Here is a tiny trained network, its code and every weight. The questions are about switching its units off for an input and a class, where a switched-off unit gives its printed mean instead of its output.

import numpy as np


def w(rows, s, z=0):
    codes = np.array(rows[::2]) - 128.0
    scale = np.full(codes.shape[1], s)
    scale[-1] = z or s
    return codes * scale


def f(y):
    return np.maximum(y, 0)


def log_softmax(a):
    a = a - a.max(-1, keepdims=True)
    return a - np.log(np.exp(a).sum(-1, keepdims=True))


def net(x, mask):
    res = np.array(x, float).reshape(1, 5) / 4 @ E
    y = f(res @ A[0][:, :-1].T + A[0][:, -1])
    res = res + np.where(mask, y, B[0][:, -1]) @ B[0][:, :-1]
    return log_softmax(res[-1] @ U[:, :-1].T + U[:, -1])


A, B = {}, {}
E = w([
[66,126,145,146,150],'x0',
[171,100,230,197,135],'x1',
[183,67,153,116,255],'x2',
[102,164,143,157,177],'x3',
[130,133,144,111,122],'x4',
],0.0089)
A[0] = w([
[131,139,177,181,109,138],'N0',
[95,185,71,43,141,52],'N1',
[168,139,138,96,121,153],'N2',
[161,83,119,96,97,225],'N3',
[103,136,106,153,71,35],'N4',
[197,162,119,118,134,184],'N5',
[133,83,146,66,157,129],'N6',
[160,169,115,159,135,254],'N7',
[143,102,170,195,83,97],'N8',
[96,199,116,94,90,16],'N9',
[158,100,156,234,84,64],'N10',
[110,51,123,112,96,125],'N11',
[114,178,116,122,151,161],'N12',
[115,73,152,86,160,27],'N13',
[124,161,136,158,69,29],'N14',
[163,54,125,42,162,168],'N15',
[118,195,77,121,150,118],'N16',
[123,158,130,132,98,57],'N17',
[134,229,158,144,43,127],'N18',
[140,150,194,171,100,74],'N19',
[126,162,145,140,81,26],'N20',
[110,108,61,84,120,13],'N21',
[147,108,101,96,97,167],'N22',
[128,69,141,99,151,75],'N23',
[92,132,99,121,136,181],'N24',
[52,106,64,48,135,74],'N25',
[115,143,106,173,82,70],'N26',
[156,169,75,136,114,181],'N27',
[138,126,63,124,9,202],'N28',
],0.012,0.0031)
B[0] = w([
[177,81,191,45,65,186],'N0',
[206,116,175,34,64,200],'N1',
[107,69,98,142,138,157],'N2',
[51,109,144,148,126,184],'N3',
[140,199,23,142,159,172],'N4',
[72,121,178,133,172,171],'N5',
[94,201,64,165,143,176],'N6',
[57,78,197,108,120,175],'N7',
[166,92,109,68,72,192],'N8',
[162,166,125,159,135,179],'N9',
[191,88,150,66,85,198],'N10',
[38,72,205,178,71,156],'N11',
[95,37,148,80,82,158],'N12',
[162,173,60,166,137,159],'N13',
[165,230,91,151,179,173],'N14',
[95,163,95,179,180,210],'N15',
[140,48,137,53,87,172],'N16',
[170,193,39,229,128,152],'N17',
[77,150,89,254,193,225],'N18',
[195,98,201,54,76,183],'N19',
[166,136,85,153,188,161],'N20',
[163,148,139,83,66,171],'N21',
[135,66,191,125,160,172],'N22',
[153,171,115,178,156,163],'N23',
[132,78,184,128,108,167],'N24',
[152,79,96,82,77,203],'N25',
[114,158,106,147,197,168],'N26',
[133,82,193,109,123,176],'N27',
[94,125,179,192,148,255],'N28',
],0.0063,0.0091)
U = w([
[67,73,220,190,111,252],'0',
[193,76,190,120,59,61],'1',
[175,195,108,255,192,22],'2',
],0.0071,0.0036)

Each question gives the input, the list of numbers given to net, and the class t.
The units are the neurons (one row each of A and B). Each row of codes is followed by its name. A weight is (code - 128) times the scale printed after its matrix; where a second scale follows, it is the last column's (A, B and U).
mask holds one flag per neuron, in row order. A switched-off neuron (its flag False) gives its mean, the last column of its row in B, instead of its output. The means were averaged over made-up inputs and are rounded, as every weight is.
A unit's drop is (log p(t) with every unit on - log p(t) with that unit switched off) / (log p(t) with every unit on - log p(t) with every unit switched off).
The circuit of an input: a set's keep is (log p(t) with only the set's units on - log p(t) with every unit switched off) / (log p(t) with every unit on - log p(t) with every unit switched off). Starting from the 12 units with the biggest drops (on a tie, the unit counted first), units are removed one at a time, each time the one whose removal leaves the highest keep (on an exact tie, the one counted first), for as long as the keep stays at least 0.8.
circuit, biggest first: the units of the circuit, biggest drop first
k most important neurons: the k neurons with the biggest drops, biggest first
drop of u: that unit's drop, to one decimal
input [-5,-3,5,-3,-4], class 2: circuit, biggest first	N15
input [5,-4,-3,1,-2], class 1: circuit, biggest first	N1; N25
input [0,-5,-7,-6,-5], class 2: circuit, biggest first	N4; N18
input [6,4,-7,4,-3], class 2: 3 most important neurons	N18; N14; N4
input [2,4,0,2,-1], class 1: 2 most important neurons	N18; N28
input [-8,-7,5,-7,7], class 0: 3 most important neurons	N15; N3; N5
input [4,-6,-4,1,6], class 1: 2 most important neurons	N1; N25
input [-2,-2,3,-8,2], class 0: drop of N11	0.2
input [4,7,-4,4,-2], class 1: drop of N10	0.2
input [-2,6,-4,4,-3], class 1: drop of N19	0.3
input [7,6,5,5,-5], class 1: drop of N25	-0.1
